Each row of numbers stands for one object and depends on some of the facts below. Use the named rows to name the rest.

Named rows:
[ 16 -17  -9 -41 -10   1  -3 -26  -4  25 -19  -4] : q_267
[-28  10  19 -23 -21   1  15  -8 -83  31 -62  -7] : q_604
[-26  28 -10  -5  -4   8  16  -1 -60  21 -45 -22] : q_838
[ 18  -4 -18 -27  12   5  -2 -15   2   9   0  -8] : q_562
[-28  40 -20   6   1  16  13   7 -44  16 -35 -24] : q_242
[ 13 -13   4 -38  -1   5  -3 -13  -6  11 -10   2] : q_284
[-32  34 -18   8   2  14  15   9 -41  17 -38 -23] : q_313
[ 19  -7 -14 -20   4  11  -7  -8   2   6   5  -5] : q_146
[ 24 -12 -17 -13   6   9  -7  -9  -7   8   7  -8] : q_210
[ 27 -36  -1 -26  -4  -4 -13 -14 -30  16  -7   5] : q_969
[ 22 -18  -7 -22  -4   6 -10  -4 -12   8  -1  -2] : q_411
[ 23 -37  10 -29 -12  -4 -12  -8 -34  16  -9  10] : q_296
[  7  -7  -7 -24   9   8  -3  -4  13   6   0   2] : q_792
[ 29 -34  -5 -33  -3 -11 -15 -14 -39  18 -10   4] : q_430
[ 18 -14 -25 -10  14  -6 -24  -8 -25   7   8 -12] : q_816
[ 12  -1 -23 -21  -2  11  -2 -16  23  15  -5 -12] : q_988
[-45   5 -21  21  27 -12  16   8 -48  20 -50  -5] : q_311
[ 18 -18  -8  -7   7  12  -1  -8   0  11   9  -4] : q_845
[-32  16   6   6 -13  12  14  11 -54  21 -44 -12] : q_466
[ 15  -2 -19 -29  19   4  -2 -20   3   9  -3  -8] : q_295
[ 16  -2 -18 -26  14   6  -5 -15   4   8  -2  -6] : q_615
[ 16 -32   3  10  32  13  24 -26   3  19   7 -10] : q_413
[  9 -10   2 -29  -1   8  -5  -7   5   9  -5   4] : q_42
[ 10   1 -14 -22  11  11  -3  -5  17   5   5  -3] : q_894
[  9 -10   8 -35  -1   7  -3 -13  -2  11  -9   6] : q_128

How the objects are related:
q_523 (ρ noso) (Ω q_915)
q_146 (ρ bidra) (Ω q_604, q_796, q_463)
q_950 (ρ tradak) (Ω q_502, q_853, q_845)
q_16 (ρ gevo) (Ω q_604)
q_658 (ρ tradak) (Ω q_796)
q_430 (ρ bidra)
q_776 (ρ gevo) (Ω q_411, q_296)
q_915 (ρ bidra)
q_502 (ρ bidra)
q_249 (ρ bidra) (Ω q_128, q_786)
q_838 (ρ gevo) (Ω q_604)
q_465 (ρ gevo) (Ω q_42)
q_786 (ρ gevo) (Ω q_604, q_30)
q_128 (ρ bidra) (Ω q_30, q_786)
q_588 (ρ bidra)
q_311 (ρ gevo)
q_296 (ρ bidra)
q_692 (ρ tradak)
q_3 (ρ bidra) (Ω q_786)
q_894 (ρ bidra) (Ω q_796, q_3)
q_988 (ρ tradak) (Ω q_796, q_30)
q_145 (ρ bidra) (Ω q_796)
q_853 (ρ bidra) (Ω q_210, q_30, q_779)
q_267 (ρ tradak) (Ω q_604)
q_405 (ρ bidra) (Ω q_794)
q_816 (ρ noso) (Ω q_430)
q_316 (ρ tradak) (Ω q_30, q_463)
q_792 (ρ bidra) (Ω q_249)
q_650 (ρ tradak) (Ω q_604)
q_615 (ρ bidra) (Ω q_723)
q_415 (ρ bidra) (Ω q_950)
q_463 (ρ noso) (Ω q_466, q_296)
q_439 (ρ bidra) (Ω q_30)
q_64 (ρ bidra) (Ω q_146)
q_30 (ρ gevo) (Ω q_604)
q_794 (ρ bidra) (Ω q_743, q_30)
q_845 (ρ bidra) (Ω q_466, q_602, q_16)
q_760 (ρ bidra)
q_413 (ρ bidra) (Ω q_502)
q_466 (ρ gevo) (Ω q_786)
q_969 (ρ bidra)
q_486 (ρ tradak) (Ω q_947, q_786)
q_602 (ρ bidra) (Ω q_411, q_463)
q_157 (ρ bidra) (Ω q_30, q_650)
q_42 (ρ bidra) (Ω q_786)
q_295 (ρ bidra) (Ω q_383)
q_242 (ρ gevo) (Ω q_284, q_604, q_30)
q_846 (ρ noso)
q_556 (ρ bidra) (Ω q_760, q_486)
q_640 (ρ bidra) (Ω q_128)
q_270 (ρ bidra) (Ω q_236, q_242)
q_411 (ρ bidra) (Ω q_947, q_604, q_296)
q_383 (ρ bidra) (Ω q_267)
q_210 (ρ bidra) (Ω q_284, q_411, q_969)
q_947 (ρ gevo) (Ω q_796, q_128)
q_234 (ρ gevo) (Ω q_604, q_430)
q_313 (ρ gevo) (Ω q_284)
q_796 (ρ tradak) (Ω q_267, q_30, q_786)
q_942 (ρ bidra) (Ω q_838, q_604, q_30, q_128)
q_15 (ρ bidra) (Ω q_466)
q_284 (ρ bidra) (Ω q_947, q_30)
q_562 (ρ bidra) (Ω q_838)
q_743 (ρ bidra) (Ω q_439)
q_779 (ρ bidra) (Ω q_604)
q_236 (ρ bidra) (Ω q_16, q_430, q_296, q_969)
q_676 (ρ noso) (Ω q_796)
q_723 (ρ gevo) (Ω q_604, q_817)
q_417 (ρ bidra) (Ω q_267)
q_604 (ρ gevo)
q_817 (ρ noso) (Ω q_284)

Which object is each row?
Some rows may be objects named above.
[ 27  -9 -25 -13   9   8 -10  -7  -5   6   8 -11] | q_270
[-26  28  -9  -5  -4   7  15   2 -60  20 -45 -23] | q_838
[ 10  -6 -21 -24  -3   8  -3 -15  21  16  -9  -6] | q_658
[ 10  -6 -21 -25  -2   9  -6 -16  21  18  -9  -6] | q_658
[-31  16  13 -20 -16   8  18  -4 -66  28 -57 -13] | q_30
[ 32 -18 -28 -11   6   3 -16  -4 -15   9  12 -10] | q_236
[ 15 -32   2  10  32  13  23 -29   5  20   8  -9] | q_413
[ 15   3 -20 -26  13  10  -1 -13   8   8   4 -11] | q_157
[-33  36 -18  10   3  13  14  11 -41  15 -36 -22] | q_313
[ -8 -45 -18 -23  49 -41  -4 -15  -6  14 -30  25] | q_915
[  0 -11 -10  -9   6   8 -10  12  25   3   2   9] | q_556
[ 19 -31  -7   5   9  14  17 -29  11  28   1 -16] | q_950
[ 11  -7 -22 -26  -3   9  -3 -15  22  18  -8  -6] | q_658
[-10 -29  -8  -9  38 -19  -9 -13  -8  10  -9   9] | q_846
[ 32 -17 -28  -8   3   3 -15  -3 -12   8  11 -10] | q_236
[ 18 -31  -9   7  10  17  17 -28  11  28   3 -16] | q_950
[ 20  -9 -10 -18  10  11   2 -16   0  12   7 -10] | q_853
[  1 -36 -15 -12  33 -16   0  -9  -1  12 -13  13] | q_588
[-12 -29  -9  -8  37 -20  -9 -12  -7  11  -9   9] | q_846
[  2  -3   3 -32   8   4  -9 -16  -7   8  -1  -7] | q_817
[ -8 -47 -20 -21  49 -41  -7 -13  -5  14 -30  29] | q_915
[ 10 -16  -2 -38 -13   4  -5 -22   5  22 -19   0] | q_796
[ 11   0 -25 -23   1  10  -3 -16  22  15  -6 -10] | q_988
[ 11  -2 -23 -22   2  11  -1 -18  24  15  -5 -11] | q_988
[ 17 -12 -26 -11  -5  12  -8 -10  16  18   0 -12] | q_316
[-19 -30 -31  -8  59 -38 -13  -9   1   6 -16  12] | q_523
[  7 -22   7 -13  -2   3 -18  -5 -20  10   5  -2] | q_463
[-21  22 -29  29  -3  14   4  21 -52  13 -25 -27] | q_776
[ 15   1 -19 -25  12  10  -2 -15   8   6   4  -8] | q_157
[ 21 -22  -8 -11   0   8  -9   0  -5   9   6  -3] | q_602
[ 21  -9  -4 -33   5   7  -1 -16  -6  12  -4  -4] | q_779
[-33  24   8  -7 -14  11  15   9 -57  23 -48 -10] | q_786
[ 17  -5  -9 -38  10   2  -1 -22  -6  13  -6  -4] | q_383
[ 14 -46  24  -8  19   6  25 -32 -14  25  -6  -1] | q_502
[ 15   8 -24 -21  14  14  -3  -7  15   5   6 -12] | q_942
[ 11  -2  -8 -31  12   8   3 -18   8  10  -4  -4] | q_794
[  9  -4  -8 -30  13   6   3 -19   5   8  -5  -2] | q_794
[ -1   6  -6 -22  13   6 -11 -12   6   4   3  -8] | q_676
[-36  26  -3  -1 -11  13  13  11 -48  18 -44 -15] | q_947
[-37  31 -15  16   1  12  14  16 -36  16 -35 -20] | q_465
[  9  -2 -13 -26  18   7   5 -16  11  10  -3  -4] | q_405
[ 15   2 -18 -22  13  11  -1 -13   8   8   4  -7] | q_157
[  1 -40 -24 -10  24 -20  -3 -16   9  27 -22  10] | q_692
[-24  20  -9   3  -8  10  12   2 -65  22 -41 -23] | q_16
[-19  33 -36  15   3  11   8  10 -57  17 -27 -31] | q_234
[ 25 -40  10 -27 -15  -4 -14  -7 -34  19 -10  10] | q_296
[ 17 -12 -16 -31  -5   3  -4 -24   2  21 -13  -8] | q_650
[ 27 -33  -2 -27  -5  -5 -12 -13 -30  16  -6   1] | q_969
[ 13 -13  -7 -13   5  12  -3  -3   8   6   4  -1] | q_15
[ -5 -28  11 -23  -2  -1  -7   4   7  10 -13  23] | q_760
[  5 -14  -9 -21 -11   9  -7  -7  22  16  -8   2] | q_486

Now the same objects, written a new way:
Named rows:
[ -6   4  48   0 -37 -22  -3  -9   4  26 -62  -5  -4 -24  -1  -1 -18 -22
 -50  62  16  36  -2  39   8 -39  18  31  14 -37 -21   3 -20 -10  -3] : q_796
[ -3  13  41  13 -29 -15  -6 -10   7  21 -54  -6  -6 -33  -6 -12 -13 -17
 -29  55  12  19 -15  39   7 -43  14   6   5 -39 -19  13  -2 -20 -23] : q_658
[  0 -20  22  -4   2 -10  -2 -25  -1   6 -11   1  11 -15 -12 -23  16   3
  13  18   3   8 -19   8 -18  -8  -1  29   0  -6 -16  27  11   5  30] : q_894
[ 13 -29  44   5   5   6  11  -9  12  23 -37  23 -24  -8   2  -3  -8   4
 -13  48   0  10 -19 -12  10  -4   0  -5  26 -46  -2  -5  21   5 -21] : q_676
[ -8  12  38   4 -38 -11  -5   0   7  11 -58  -9   1 -36  -1  -5 -21 -19
 -39  57  11  26  -3  46   6 -34  15   0   8 -34 -25  -7 -23 -12 -20] : q_988
[ -1  -9  19 -16  -9  -2  -1  -9 -11  -7 -16 -14   7 -24 -18 -22   5   7
  15  -1  -2   4 -31  -1 -15  -6  -8  22 -14   9  -7  19  -7 -13  18] : q_415
[ 10  17 -21   1 -13   2   6  12 -10  16 -11 -37  20  24   0  11  12   4
 -21 -12 -11  -4 -18   2   8   0 -12  15  14 -44  17  -6  10 -23  -5] : q_465
[ -7 -11 -16 -32 -15  -6 -18  -5  -7  -2  -8   3  15 -14 -10  -8  25  -2
 -12  13 -19   9 -14   1 -27 -18   1  53  -7  15   1  30   5   7  29] : q_42
[ -6 -11  14 -22 -17   0  -8  -8  -3  -7 -14 -13  20 -23  -9 -12  -5  10
  12  10   6  10 -12   7 -16   3   4  23   3   8 -23   1 -13   6  32] : q_157
[ 15  40  -1 -17 -17   4  -6  13  13  30   4 -39  32  37   4  11  14   9
   2   7 -20 -16 -14   2  17  22 -12   8  16 -42  13   3  32 -21 -17] : q_723
[-37  -2  24 -34   9 -37  -8   3 -33   1 -19   8   1  -6 -22 -12  32   4
  -2   9   7  27 -36  -1   6 -11   7  41 -14   6 -21   8 -12 -16  51] : q_383
[ 15  36  17  -7 -22   3 -12  17  12  21 -13 -35  38  34  13  35  23  10
  14 -19  -4   3  -6 -23  18  16 -14   1   5 -47  21  12   3 -19  -9] : q_16
[  8 -15  10   2  -1 -17   0   0 -11 -12 -27  24  29 -30  11  -2  36   0
  22 -13  13  14  -3 -24  -4 -14   5   8 -38  -8 -22  14  -9  11  26] : q_236
[ 26  21   6 -17 -29   1  15  21   0  19  -5 -36  43  26   1  26  -2  16
  -2   5 -10   4   9   6  17  31 -15   5  13 -42   0 -23  -4 -11 -12] : q_242
[-12  -6  12 -15  -4  -6  -6 -11  -7  -8  -6  -5  15 -15 -13 -22  13   4
  16  11  -1   5 -25   5 -14 -11   3  17  -2  -1 -14  23   9   3  19] : q_64
[-28  29  19 -22 -11  -4  -6  -8 -39 -16  -6   2  14 -23 -10  14  21  -7
  30  10  -2  20 -11   8 -23  18   6  18 -22  -3   6   0  -2  26  -2] : q_411
[  4 -12   9 -18  -1  14   1  18   0   6 -34  20 -20 -22   4   5  -8   4
 -20  20 -21   1 -17 -15  13  -5   5 -16  19 -36   5 -11  15  -3 -32] : q_846
[-15  23  23  -3 -54  -1  -9  20   0  -5 -55 -24   8 -36  -6  -4 -14 -17
 -40  54   1  21  -4  36  11 -30  23  -3   2 -29 -17 -13 -27 -14 -22] : q_316
[-22  -8  -7 -16 -11   0 -19   1   2 -19 -10 -17  20 -14 -13 -35   6   5
   3  16   2  -6 -30  10 -12  -9  18  12  12   1 -32   0   1   1  44] : q_743
[ 15 -19  20  -7   3   9  -2  17   7   8 -40  29 -17 -21  12  11   9   9
 -14  19 -12   2 -16 -28  23  -7   1 -19   4 -35  -5 -12  12  -2 -26] : q_816
[ 19  27   0  -4 -11  -2  -8  16  -1  17 -19 -26  34  25  13  25  13   5
   3 -24  -4   3  -4  -8  15  16 -10   3  10 -52   8   4   1 -20  -8] : q_234
[-14  -8  14  -9 -11  -3  -4  -5  -1 -12 -13 -10  20 -19 -15 -24  27   1
   7  16  -4  11 -30  -9 -12 -13   2  24 -13   5  -6  15   6   3  24] : q_15
[ -9  -3 -12 -28   7  -4  -9  -7 -15 -13 -13  -1  13 -31 -13 -20   6   2
   8  -8 -19   5 -20   9 -21 -10   6  12   3  -2 -17  26   1  -1  15] : q_915
[ -8  30   5 -11 -27  -9 -14  14  -3   3 -55  -9  -2 -48   3  -5 -11 -26
 -35  31 -16  16 -16  34  15 -43  16  -6  -6 -27 -12   9  -6 -24 -38] : q_692
[-16  34  -5 -15 -46  -5 -17  10 -10   8 -46 -11 -11 -35  -4  10   0 -29
 -50  45 -13  12  -8  41   3 -35   9  25  -9 -14   5  -2  -2  -7 -35] : q_486

Rows to name:
A row may be one of the objects named above.
[ 19 -21  20  -7  -1   6   2  18  10   7 -40  27 -14 -19  16   9   7   3
 -19  19 -11   4 -16 -27  21  -6   1 -17   2 -38  -6 -12  14   0 -28] | q_816
[ 18  22 -19  -2 -19  -3  29  17 -11  23  -5 -30  25  23  -6  12   8   9
 -10  13 -16 -10  -7  12  18  20 -14  11   1 -40   6 -24  14 -18 -23] | q_313
[ -5 -15  27   5 -20   5   3  -5   4 -16 -14 -22  19 -15 -19 -31  31  10
  19  12   5  11 -35 -23 -13 -18  -2  20 -30   9  -1  20  -3  -9  18] | q_845
[ 10 -16  -6 -14   6 -14 -10  -7 -10 -11 -21  15  21 -33   6  -7  17  -2
  15 -18  -1   8  -9  -6 -10 -17   4   3 -18  -6 -23  27   0   3  21] | q_430
[ 21  -9  14 -19  -8   8  30  28  13  23 -18  19  -9 -18 -14  -9   1  10
 -10  71 -35 -11 -16   1  27  14  -8 -11   1 -22  -6 -31  50  -2 -54] | q_817
[-18  23  20  -2 -48  -1  -7  17  -1  -3 -59 -22   5 -38  -5  -7 -11 -14
 -39  54   3  19  -8  38   9 -34  20  -4  -3 -28 -15 -19 -22 -17 -22] | q_316
[ 12  26  16 -19 -36  11 -10  16   5  11 -14 -46  41  31   9  41 -18  16
   0  -6   1   9  12   8   8  37 -10  14  33 -44   3 -25 -25  -9   4] | q_30
[-32  50  53 -35 -32 -32 -30  18  -1  19 -59  -7  -2 -20  -2  22  15 -15
 -24  41  -4  33 -17  17  26 -28  16   8  -9 -29 -10  10  -9 -34 -17] | q_267
[-31  53  50 -33 -32 -28 -28  22   2  20 -56  -8   1 -18  -1  15  13 -18
 -24  44  -7  35 -14  18  27 -27  16  11 -11 -28  -8  11 -13 -29 -20] | q_267
[-13  50  32 -25 -43  -6 -33  18  15  15 -51 -20  10 -29   9  16  -4 -17
 -12  37 -11  16  -4  19  16 -24  14  -7   0 -28  -8  16  -4 -19 -35] | q_650
[  9  48   6 -25 -13   2 -18  13   0  23 -10 -35  34  29  12  38   9   6
   6 -25 -16   5  -5  -3  11  16 -11   1  23 -54  19  17   5 -17 -18] | q_604
[ -9   1  20 -23 -20   4 -31  -5   1  -5 -10  -5  13 -17  -6   0   1  11
  23   4   7   0  -8   0 -12  12  -1  23   1  13 -16   8  -7   9  33] | q_942
[  0  -9   3 -25   5  -3  -5 -15 -14  -9 -19 -13   1 -35 -16 -23  -6   8
  15 -14 -14   6 -32   8 -21 -13  -4  14  -1   7  -3  35 -10 -10   9] | q_502
[  8  44   9 -14 -20  10 -21  14   5  24 -11 -39  28  38   5  34   5   8
  15 -11  -8  -2 -13 -10  13  25 -14   5  20 -43  21   4  10 -16 -12] | q_838
[  0  13  38   4 -44  -7  -5  -1   5  13 -60 -16   3 -36  -1  -6 -20 -14
 -33  54  10  21  -2  41   6 -33  18   2   8 -34 -27  -8 -24 -15 -15] | q_988
[  9  44   2 -24 -13   4 -16  12   1  20 -15 -37  35  32  12  40  10   7
  12 -29 -16   3  -3  -6  11  20  -9   1  21 -51  19  14   5 -16 -14] | q_604
[-30  52  51 -33 -35 -27 -31  21  -3  20 -57 -12   1 -21  -2  23  13 -17
 -24  41  -6  34 -15  20  28 -25  18  12  -7 -26 -12  12 -14 -29 -17] | q_267
[ -1  -2  13 -25  -6 -12  25  -1 -31  -5 -10  -1  13 -33 -19  -5  15   3
  19  14 -11  15  -9  16 -12  10  -5  23 -28   5  -9  -5  -1  11  -3] | q_210
[-10  16  33 -39  -8  -2 -28  -9  -1   3  -9 -11  21 -18  -7   6  10   8
  35   3  -8  14 -10  -7 -13  10  -2  19  -3   3  -7  35  -1   3  12] | q_779
[  5 -18  25 -27 -15   3   5  -7 -13  -9 -15 -14  17 -32 -20  -9 -14  17
  16   4  -1  20 -13   9 -23   4  -6  23  -7  13 -13   7 -37  -1  19] | q_853
[ -3  31 -14  13 -15   0  16  18 -33   2 -21 -32  19  23   2  25  12  -5
 -16 -12  -6   5 -12   2   3  14  -4   3   2 -50  21 -24  -5  -6 -20] | q_776
[ 14  21   0  28 -12   1   7  -1 -22  34 -12 -25  -6  31   5  27  -9  -4
  -3  -4  21 -11  -9  15   4  23 -20  23  21 -43  15 -26  11  -3   0] | q_947
[ -5   1  11 -24  -6 -15  19   0 -30  -6 -11   2  13 -34 -20  -6  12   4
  13  19 -14  14  -9  17 -12  13  -3  19 -25   9 -13  -5  -4  12  -8] | q_210
[-21  -7  29  11 -22  22  13  16  -4 -13 -38  10  -5  -7  -4   0  23  -4
 -28  49 -10  10 -28 -28   9  -5  16 -18   4 -44  17 -22  15  10 -42] | q_463
[  4   6 -21   7 -34   8   2  17  -5  11 -14 -39  31  39  -1   8  31  -3
 -38  -1 -12   4 -12 -15  -1 -12 -11  38   1 -36  35   2   1 -14  -6] | q_466
[-29   7  21   2 -19   1   6  -8 -25 -24 -10 -17  16 -16 -21 -15  23  -4
  14  22   0  10 -30   0 -16   1  10  12 -19  -3   1   2  -2  14   9] | q_602
[-13  30  -2 -11 -47  -6 -18  12 -10  11 -50  -7 -14 -38  -3  13  -1 -32
 -45  46 -12  14  -8  43   4 -37   7  24 -12 -12  -1  -2  -3 -11 -35] | q_486
[ 14 -28  49   6   1   8   8 -10  12  26 -38  20 -21  -6  -1  -3 -13   5
 -16  44   0   6 -25 -16  12  -2   0  -5  25 -44  -3 -10  23   2 -23] | q_676
[-12  52  38 -25 -43  -2 -35  17  18  13 -55 -20   8 -29   7  17  -2 -18
 -12  41  -9  22  -3  24  17 -24  13  -5  -2 -29  -8  19  -3 -20 -34] | q_650
[  1 -15   7 -13  -4 -13  -5  -2  -7  -4 -16   9  21 -21  -7 -11  18   9
  16   3   2   9 -10  -2  -9  -6   2  16 -15   4 -21  13  -3   0  27] | q_270
[  7  15  41  -3 -34   2   7   5   0   5 -59 -49 -23 -51 -12 -13 -26  -9
 -20  28  -7  22 -35  31   7 -51  -7  -3 -22 -13   5  19 -30 -51 -44] | q_950

